Below are the code and all the weights of a small trained network. Each question names an input and a target symbol and asks about switching units off, where a switched-off unit gives its printed mean instead of its output.

import numpy as np


def w(rows, s, z=0):
    codes = np.array(rows[::2]) - 128.0
    scale = np.full(codes.shape[1], s)
    scale[-1] = z or s
    return codes * scale


def f(y):
    return y / 2 * (1 + np.tanh(0.7978845608 * (y + 0.044715 * y**3)))


def softmax(a):
    e = np.exp(a - a.max(-1, keepdims=True))
    return e / e.sum(-1, keepdims=True)


def log_softmax(a):
    a = a - a.max(-1, keepdims=True)
    return a - np.log(np.exp(a).sum(-1, keepdims=True))


def net(x, mask):
    ids = ['ΓΛμτψω'.index(c) for c in x.split()]
    T = len(ids)
    res = E[ids] + P[:T]
    u = 0
    for l in range(2):
        r = res
        for j in range(3):
            rows = slice(2 * j, 2 * j + 2)
            q, k, v = (r @ M[l][rows].T for M in (Q, K, V))
            z = softmax(np.where(np.tri(T) > 0, q @ k.T / 2**0.5, -1e9)) @ v
            o = O[l][rows]
            res = res + np.where(mask[u + j], z, o[:, -1]) @ o[:, :-1]
        u += 3
        y = f(res @ A[l][:, :-1].T + A[l][:, -1])
        res = res + np.where(mask[u : u + 16], y, B[l][:, -1]) @ B[l][:, :-1]
        u += 16
    return log_softmax(res[-1] @ U[:, :-1].T + U[:, -1])


Q, K, V, O, A, B = {}, {}, {}, {}, {}, {}
E = w([
[126,29,71,78,242,177],'Γ',
[247,120,70,122,66,206],'Λ',
[54,113,4,212,123,139],'μ',
[204,215,139,216,210,79],'τ',
[115,185,20,53,212,185],'ψ',
[53,13,202,254,131,209],'ω',
],0.0061)
P = w([
[229,74,42,148,194,207],'0',
[163,167,121,182,208,243],'1',
[213,20,42,141,168,160],'2',
[134,179,130,187,192,226],'3',
[198,12,49,132,151,135],'4',
[109,175,139,180,179,198],'5',
[173,9,55,132,138,108],'6',
[75,176,142,179,164,171],'7',
[154,16,66,134,122,84],'8',
[49,170,147,179,146,144],'9',
[127,25,68,136,104,58],'10',
[10,181,146,186,132,110],'11',
[99,44,69,143,82,32],'12',
[2,149,164,168,143,87],'13',
],0.0052)
Q[0] = w([
[204,252,246,17,48,5],'L0H0',
[213,254,247,14,69,13],'L0H0',
[43,50,90,204,232,228],'L0H1',
[155,236,164,80,53,51],'L0H1',
[182,156,66,147,140,54],'L0H2',
[195,3,56,87,89,75],'L0H2',
],0.0056)
K[0] = w([
[247,112,112,54,251,243],'L0H0',
[246,144,112,57,253,243],'L0H0',
[124,87,153,72,88,30],'L0H1',
[82,172,108,159,177,225],'L0H1',
[157,113,74,94,103,32],'L0H2',
[198,58,45,192,119,150],'L0H2',
],0.0061)
V[0] = w([
[43,124,161,163,8,40],'L0H0',
[254,77,192,8,164,144],'L0H0',
[122,51,112,179,174,178],'L0H1',
[181,192,75,216,147,226],'L0H1',
[58,213,156,127,125,157],'L0H2',
[228,127,43,198,222,221],'L0H2',
],0.0053)
O[0] = w([
[20,118,152,144,3,157,63],'L0H0',
[222,199,197,57,169,63,109],'L0H0',
[86,50,95,134,201,143,196],'L0H1',
[206,112,45,208,152,219,184],'L0H1',
[114,249,143,136,138,169,92],'L0H2',
[190,55,68,168,198,173,254],'L0H2',
],0.0041,0.0079)
A[0] = w([
[189,60,49,83,41,156,153],'L0N0',
[149,46,3,156,86,214,210],'L0N1',
[145,95,104,192,176,8,187],'L0N2',
[104,40,16,110,117,122,140],'L0N3',
[111,204,125,234,172,105,165],'L0N4',
[124,135,73,128,239,153,242],'L0N5',
[84,80,228,200,121,181,156],'L0N6',
[83,76,203,239,143,230,147],'L0N7',
[71,60,231,216,132,201,145],'L0N8',
[137,114,38,147,236,177,253],'L0N9',
[76,222,125,230,151,207,177],'L0N10',
[162,96,28,151,234,188,250],'L0N11',
[123,105,24,107,170,196,210],'L0N12',
[174,125,188,165,89,45,197],'L0N13',
[41,122,204,239,136,233,165],'L0N14',
[81,50,180,232,116,229,144],'L0N15',
],0.0058,0.0055)
B[0] = w([
[156,168,24,200,38,167,148],'L0N0',
[148,94,61,174,120,229,210],'L0N1',
[147,129,29,191,244,47,162],'L0N2',
[81,42,22,191,99,173,171],'L0N3',
[198,197,40,116,162,95,141],'L0N4',
[148,80,97,71,225,165,209],'L0N5',
[178,155,254,195,109,110,135],'L0N6',
[193,115,251,178,142,166,154],'L0N7',
[165,123,254,195,125,121,142],'L0N8',
[156,76,81,96,198,189,237],'L0N9',
[201,226,88,72,143,164,144],'L0N10',
[164,77,77,104,178,186,249],'L0N11',
[130,78,71,104,140,214,201],'L0N12',
[126,234,118,252,24,5,126],'L0N13',
[218,187,240,137,143,173,145],'L0N14',
[165,108,232,197,126,174,157],'L0N15',
],0.0058,0.021)
Q[1] = w([
[160,42,35,182,224,125],'L1H0',
[184,157,162,118,148,169],'L1H0',
[135,247,247,40,2,57],'L1H1',
[76,91,102,135,70,48],'L1H1',
[141,101,8,109,207,158],'L1H2',
[238,53,129,217,237,204],'L1H2',
],0.0059)
K[1] = w([
[81,155,126,108,63,112],'L1H0',
[61,87,240,177,178,103],'L1H0',
[167,64,158,63,192,146],'L1H1',
[78,102,75,87,105,219],'L1H1',
[1,159,84,57,128,147],'L1H2',
[11,155,163,133,92,96],'L1H2',
],0.0057)
V[1] = w([
[85,93,103,48,224,150],'L1H0',
[73,92,92,48,215,161],'L1H0',
[128,123,84,27,67,230],'L1H1',
[168,51,193,247,115,230],'L1H1',
[114,167,54,2,146,146],'L1H2',
[75,93,107,111,88,164],'L1H2',
],0.0054)
O[1] = w([
[88,119,207,216,164,71,213],'L1H0',
[84,122,213,215,169,100,217],'L1H0',
[3,28,132,31,44,134,168],'L1H1',
[174,102,188,86,33,60,252],'L1H1',
[92,246,177,74,120,239,169],'L1H2',
[99,113,209,200,65,200,143],'L1H2',
],0.0057,0.031)
A[1] = w([
[5,94,42,50,88,122,62],'L1N0',
[64,116,248,107,174,60,113],'L1N1',
[220,160,215,40,129,128,227],'L1N2',
[69,102,167,219,168,72,62],'L1N3',
[115,119,185,105,184,185,178],'L1N4',
[192,116,239,62,132,34,164],'L1N5',
[68,101,218,152,159,56,86],'L1N6',
[15,81,107,75,69,125,116],'L1N7',
[79,148,238,223,157,135,32],'L1N8',
[106,69,211,135,48,131,139],'L1N9',
[55,201,234,60,148,187,231],'L1N10',
[188,101,42,28,143,137,139],'L1N11',
[47,208,253,127,123,167,253],'L1N12',
[8,109,117,238,23,130,37],'L1N13',
[90,52,215,121,51,127,173],'L1N14',
[98,106,184,71,182,154,208],'L1N15',
],0.006,0.0043)
B[1] = w([
[221,141,21,39,122,237,137],'L1N0',
[109,134,235,14,197,239,136],'L1N1',
[61,107,23,49,106,194,164],'L1N2',
[192,165,206,40,91,232,169],'L1N3',
[116,126,111,187,85,65,254],'L1N4',
[57,136,34,115,219,193,161],'L1N5',
[169,139,232,11,160,239,139],'L1N6',
[115,76,31,69,108,152,147],'L1N7',
[225,165,188,76,145,232,166],'L1N8',
[84,190,167,141,19,94,198],'L1N9',
[5,246,76,198,21,206,140],'L1N10',
[154,101,84,63,8,118,154],'L1N11',
[16,253,45,30,32,253,133],'L1N12',
[14,53,64,85,241,57,143],'L1N13',
[75,175,168,119,16,81,216],'L1N14',
[69,121,134,146,58,54,222],'L1N15',
],0.006,0.017)
U = w([
[147,95,182,16,176,149,7],'Γ',
[222,112,31,2,96,199,128],'Λ',
[19,102,120,169,138,15,252],'μ',
[203,106,87,239,202,138,101],'τ',
[84,223,81,151,101,196,163],'ψ',
[184,138,223,223,58,54,96],'ω',
],0.0054,0.0046)

Each question gives the input, a string of symbols that net reads in full, and the target symbol t.
The units are the heads (2 rows each of Q, K, V and O) and the neurons (one row each of A and B). Each row of codes is followed by its name. A weight is (code - 128) times the scale printed after its matrix; where a second scale follows, it is the last column's (O, A, B and U).
mask holds one flag per unit, layer by layer, with each layer's heads first. A switched-off unit (its flag False) gives its mean, the last column of its rows in O or B, instead of its output. The means were averaged over made-up inputs and are rounded, as every weight is.
A unit's drop is (log p(t) with every unit on - log p(t) with that unit switched off) / (log p(t) with every unit on - log p(t) with every unit switched off).
The circuit of an input: a set's keep is (log p(t) with only the set's units on - log p(t) with every unit switched off) / (log p(t) with every unit on - log p(t) with every unit switched off). Starting from the 12 units with the biggest drops (on a tie, the unit counted first), units are removed one at a time, each time the one whose removal leaves the highest keep (on an exact tie, the one counted first), for as long as the keep stays at least 0.8.
units of the circuit, in order: the units of the circuit, biggest drop first
top k neurons: the k neurons with the biggest drops, biggest first
k most important neurons of layer l: the k neurons of layer l with the biggest drops, biggest first
drop of u: that unit's drop, to one decimal
input ψ ω ψ τ Γ μ τ μ ω ψ τ, target τ: units of the circuit, in order => [L1H1 L0N13 L1N14 L0N2]
input Γ ψ ω Γ Γ Λ τ μ, target τ: top 2 neurons => [L0N13 L0N12]
input Γ Γ μ ψ Γ Γ ψ τ, target ψ: top neuron => [L0N4]
input Γ ψ Γ μ τ Γ τ Λ Γ τ Γ ω τ τ, target Λ: top 2 neurons => [L0N3 L0N5]
input Γ μ μ Γ ω ω τ μ, target Λ: top 2 neurons => [L0N6 L0N10]
input Γ τ ψ Γ Λ Γ Γ τ Γ ψ μ τ, target ψ: top 4 neurons => [L0N15 L0N1 L0N7 L1N12]
input ω τ Γ Γ ω ψ Γ Γ, target ψ: 3 most important neurons of layer 0 => [L0N7 L0N15 L0N2]
input μ Λ Γ μ Γ Λ, target ω: 2 most important neurons of layer 0 => [L0N2 L0N3]
input τ ω ω μ τ Γ μ Λ τ μ, target τ: top 4 neurons => [L0N13 L0N12 L0N10 L0N1]
input μ Λ τ μ τ τ ψ Γ, target ψ: top 2 neurons => [L0N7 L1N12]
input ω τ Γ τ μ τ Λ τ Γ Γ Γ ψ μ μ, target ψ: top 4 neurons => [L0N1 L0N14 L0N7 L1N12]
input ψ Γ Γ μ Γ Γ Λ ω μ Γ ω Γ Γ ψ, target ψ: top 2 neurons => [L0N7 L1N10]
input τ μ Γ τ μ τ μ ψ ψ, target μ: top 3 neurons => [L0N0 L0N3 L0N5]
input Γ Λ Γ τ Λ Γ μ ω Γ Λ, target Λ: top 2 neurons => [L0N3 L0N6]
input τ Γ Γ μ τ Λ μ ω Γ ψ, target Λ: top 4 neurons => [L0N5 L0N9 L0N11 L0N3]
input μ Γ Γ τ ω Γ μ Λ, target ω: most important neuron of layer 1 => [L1N5]
input Γ ω Λ Λ Γ Γ Γ ψ Γ Γ ω μ, target Λ: top 2 neurons => [L0N10 L0N14]
input μ τ Γ ω ω Γ Γ ψ, target ψ: top 4 neurons => [L0N7 L1N10 L0N14 L0N1]
input Γ μ Γ ψ ψ Γ Γ μ, target ω: 3 most important neurons of layer 0 => [L0N11 L0N9 L0N5]
input τ Λ μ τ τ τ Λ Λ, target τ: 3 most important neurons of layer 1 => [L1N14 L1N9 L1N3]
input Λ ψ Γ Λ, target ψ: 2 most important neurons of layer 0 => [L0N15 L0N7]
input Γ ω Λ ω Λ Γ ω ω τ Γ ψ μ, target ψ: 3 most important neurons of layer 0 => [L0N10 L0N14 L0N7]
input Λ Γ ω ω Γ Λ ω Γ Γ ψ Γ Λ, target ψ: 2 most important neurons of layer 1 => [L1N12 L1N10]
input τ Γ Γ μ Γ Γ Γ Γ, target Γ: 2 most important neurons of layer 1 => [L1N1 L1N6]
input τ ω Γ ω Γ Γ Γ Γ τ Λ ω, target ω: most important neuron of layer 1 => [L1N9]
input τ ψ τ Γ ω Γ, target Λ: 2 most important neurons of layer 0 => [L0N5 L0N9]
input ω Γ Γ, target ω: drop of L0N15 => 0.2
